Below are the code and all the weights of a small trained network. Each question names an input and a class and asks about switching units off, where a switched-off unit gives its printed mean instead of its output.

import numpy as np


def w(rows, s, z=0):
    codes = np.array(rows[::2]) - 128.0
    scale = np.full(codes.shape[1], s)
    scale[-1] = z or s
    return codes * scale


def norm(h):
    return h / np.sqrt((h * h).mean(-1, keepdims=True) + 1e-5)


def f(y):
    return y / 2 * (1 + np.tanh(0.7978845608 * (y + 0.044715 * y**3)))


def log_softmax(a):
    a = a - a.max(-1, keepdims=True)
    return a - np.log(np.exp(a).sum(-1, keepdims=True))


def net(x, mask):
    res = np.array(x, float).reshape(1, 5) / 4 @ E
    u = 0
    for l in range(2):
        y = f(norm(res) @ A[l][:, :-1].T + A[l][:, -1])
        res = res + np.where(mask[u : u + 11], y, B[l][:, -1]) @ B[l][:, :-1]
        u += 11
    return log_softmax(norm(res)[-1] @ U[:, :-1].T + U[:, -1])


A, B = {}, {}
E = w([
[64,131,130,74,101,119,181,160,217,254,123],'x0',
[151,225,142,216,69,66,142,153,133,180,133],'x1',
[171,115,66,164,187,170,84,151,129,77,189],'x2',
[132,140,177,175,61,119,134,179,122,135,71],'x3',
[94,174,117,200,131,118,153,132,130,158,96],'x4',
],0.00089)
A[0] = w([
[251,159,154,136,96,83,68,93,70,40,194,22],'L0N0',
[123,90,145,98,148,144,87,174,133,112,112,50],'L0N1',
[94,69,110,40,123,155,181,121,205,165,148,9],'L0N2',
[93,69,109,75,127,182,165,144,172,149,110,39],'L0N3',
[71,188,67,170,202,184,149,152,184,189,148,62],'L0N4',
[129,116,111,134,125,119,144,142,110,132,123,128],'L0N5',
[159,128,52,151,206,133,83,83,113,82,197,128],'L0N6',
[153,102,92,133,199,172,81,141,127,66,166,69],'L0N7',
[152,46,213,75,137,175,50,123,56,2,72,100],'L0N8',
[69,181,198,93,50,59,202,119,176,218,84,63],'L0N9',
[140,168,129,196,95,80,138,177,123,147,118,89],'L0N10',
],0.0021,0.0012)
B[0] = w([
[126,97,135,59,133,62,82,194,29,72,168,193],'L0N0',
[95,118,117,110,121,159,151,75,130,130,116,118],'L0N1',
[156,168,192,113,155,131,70,166,77,136,111,150],'L0N2',
[124,130,178,101,157,143,86,109,75,102,112,137],'L0N3',
[134,81,101,136,123,14,130,103,158,96,166,142],'L0N4',
[135,118,137,133,127,128,112,125,140,124,124,128],'L0N5',
[176,133,109,194,168,179,129,173,117,90,138,208],'L0N6',
[136,100,118,145,127,181,140,123,73,57,114,178],'L0N7',
[108,108,61,171,72,82,219,101,194,159,136,250],'L0N8',
[153,99,86,149,154,181,111,117,86,6,144,216],'L0N9',
[129,106,145,155,137,185,93,117,180,129,111,146],'L0N10',
],0.0019,0.0018)
A[1] = w([
[101,113,174,9,175,167,72,141,128,183,129,9],'L1N0',
[122,81,89,16,142,142,160,93,178,120,165,148],'L1N1',
[78,136,122,111,155,137,162,49,134,123,94,159],'L1N2',
[119,78,150,93,71,155,164,115,75,98,48,118],'L1N3',
[125,174,197,50,107,115,123,130,80,150,103,41],'L1N4',
[148,122,139,79,119,135,98,152,146,123,154,49],'L1N5',
[144,157,145,186,74,151,111,194,164,155,116,119],'L1N6',
[79,152,168,132,59,112,141,167,164,189,100,76],'L1N7',
[121,122,137,39,145,144,96,129,134,139,164,83],'L1N8',
[171,252,182,163,129,96,45,145,84,113,158,161],'L1N9',
[61,124,140,77,145,147,186,79,159,166,92,137],'L1N10',
],0.0028,0.0011)
B[1] = w([
[76,181,164,184,167,2,73,215,157,60,85,172],'L1N0',
[115,175,192,174,114,156,109,132,113,140,66,253],'L1N1',
[148,84,162,86,84,179,115,117,148,153,130,184],'L1N2',
[105,147,124,102,156,115,108,112,182,194,171,236],'L1N3',
[115,57,25,132,159,100,118,136,158,82,185,107],'L1N4',
[111,127,110,169,118,112,157,91,131,108,122,102],'L1N5',
[121,197,185,158,162,113,153,98,83,158,78,182],'L1N6',
[171,124,135,147,163,180,129,95,57,91,112,165],'L1N7',
[129,144,130,190,111,93,154,123,123,102,97,139],'L1N8',
[93,93,158,101,130,230,174,71,170,154,72,220],'L1N9',
[121,47,125,80,113,159,101,113,144,88,126,209],'L1N10',
],0.0023,0.0012)
U = w([
[139,179,69,166,172,77,133,136,203,201,198,111],'0',
[59,130,179,104,181,37,45,209,176,78,81,138],'1',
[160,122,100,87,69,2,158,146,83,117,184,113],'2',
[155,218,186,191,129,175,172,114,101,183,72,136],'3',
[189,86,53,158,177,186,122,172,76,43,189,133],'4',
[113,192,55,41,149,84,80,193,64,210,116,2],'5',
[97,67,151,48,83,168,140,69,157,148,106,142],'6',
],0.0083,0.013)

Each question gives the input, the list of numbers given to net, and the class t.
The units are the neurons (one row each of A and B). Each row of codes is followed by its name. A weight is (code - 128) times the scale printed after its matrix; where a second scale follows, it is the last column's (A, B and U).
mask holds one flag per neuron, layer by layer. A switched-off neuron (its flag False) gives its mean, the last column of its row in B, instead of its output. The means were averaged over made-up inputs and are rounded, as every weight is.
A unit's drop is (log p(t) with every unit on - log p(t) with that unit switched off) / (log p(t) with every unit on - log p(t) with every unit switched off).
The circuit of an input: a set's keep is (log p(t) with only the set's units on - log p(t) with every unit switched off) / (log p(t) with every unit on - log p(t) with every unit switched off). Starting from the 12 units with the biggest drops (on a tie, the unit counted first), units are removed one at a time, each time the one whose removal leaves the highest keep (on an exact tie, the one counted first), for as long as the keep stays at least 0.8.
units of the circuit, in order: the units of the circuit, biggest drop first
unit that matters most: the unit with the biggest drop
top k neurons: the k neurons with the biggest drops, biggest first
k most important neurons of layer l: the k neurons of layer l with the biggest drops, biggest first
drop of u: that unit's drop, to one decimal
input [-8,-8,-2,2,7], class 6: unit that matters most	L0N8
input [4,-1,-8,-5,1], class 1: top 2 neurons	(L1N0; L0N8)
input [-5,7,-7,-3,1], class 6: units of the circuit, in order	(L1N9; L0N8; L1N1)
input [-2,-2,-8,-7,-3], class 1: units of the circuit, in order	(L1N0; L0N2)
input [7,-2,7,-6,4], class 1: units of the circuit, in order	(L0N8; L0N2; L1N0)
input [8,-3,-6,6,-1], class 1: top 2 neurons	(L1N0; L0N8)
input [-4,1,-5,-8,-3], class 2: units of the circuit, in order	(L0N9; L0N8; L1N9)
input [7,8,-5,-8,2], class 6: units of the circuit, in order	(L0N6; L1N10; L1N0)
input [8,-5,-4,7,3], class 1: top 2 neurons	(L0N8; L1N0)
input [-4,6,-3,-4,-1], class 6: units of the circuit, in order	(L1N9; L1N1)
input [5,8,0,-8,-7], class 3: units of the circuit, in order	(L1N1; L1N3)
input [2,-6,-7,-5,2], class 1: top 2 neurons	(L1N0; L0N2)
input [0,8,-8,-6,5], class 6: units of the circuit, in order	(L1N9; L1N0; L1N1)
input [-2,8,6,6,-7], class 3: most important neuron of layer 1	(L1N9)
input [5,-4,7,-2,2], class 1: top 3 neurons	(L0N9; L0N8; L1N0)
input [1,0,-6,7,-2], class 6: top 2 neurons	(L0N6; L1N1)
input [6,8,2,-8,-6], class 3: 3 most important neurons of layer 0	(L0N0; L0N8; L0N2)
input [-6,7,-8,-7,4], class 6: 2 most important neurons of layer 0	(L0N8; L0N6)
input [8,3,3,8,-5], class 3: 2 most important neurons of layer 1	(L1N6; L1N7)
input [-5,-1,-8,4,2], class 6: unit that matters most	L0N6
input [-4,-2,2,8,3], class 3: 2 most important neurons of layer 0	(L0N9; L0N4)
input [2,-1,-7,-8,-5], class 1: drop of L1N0	0.5
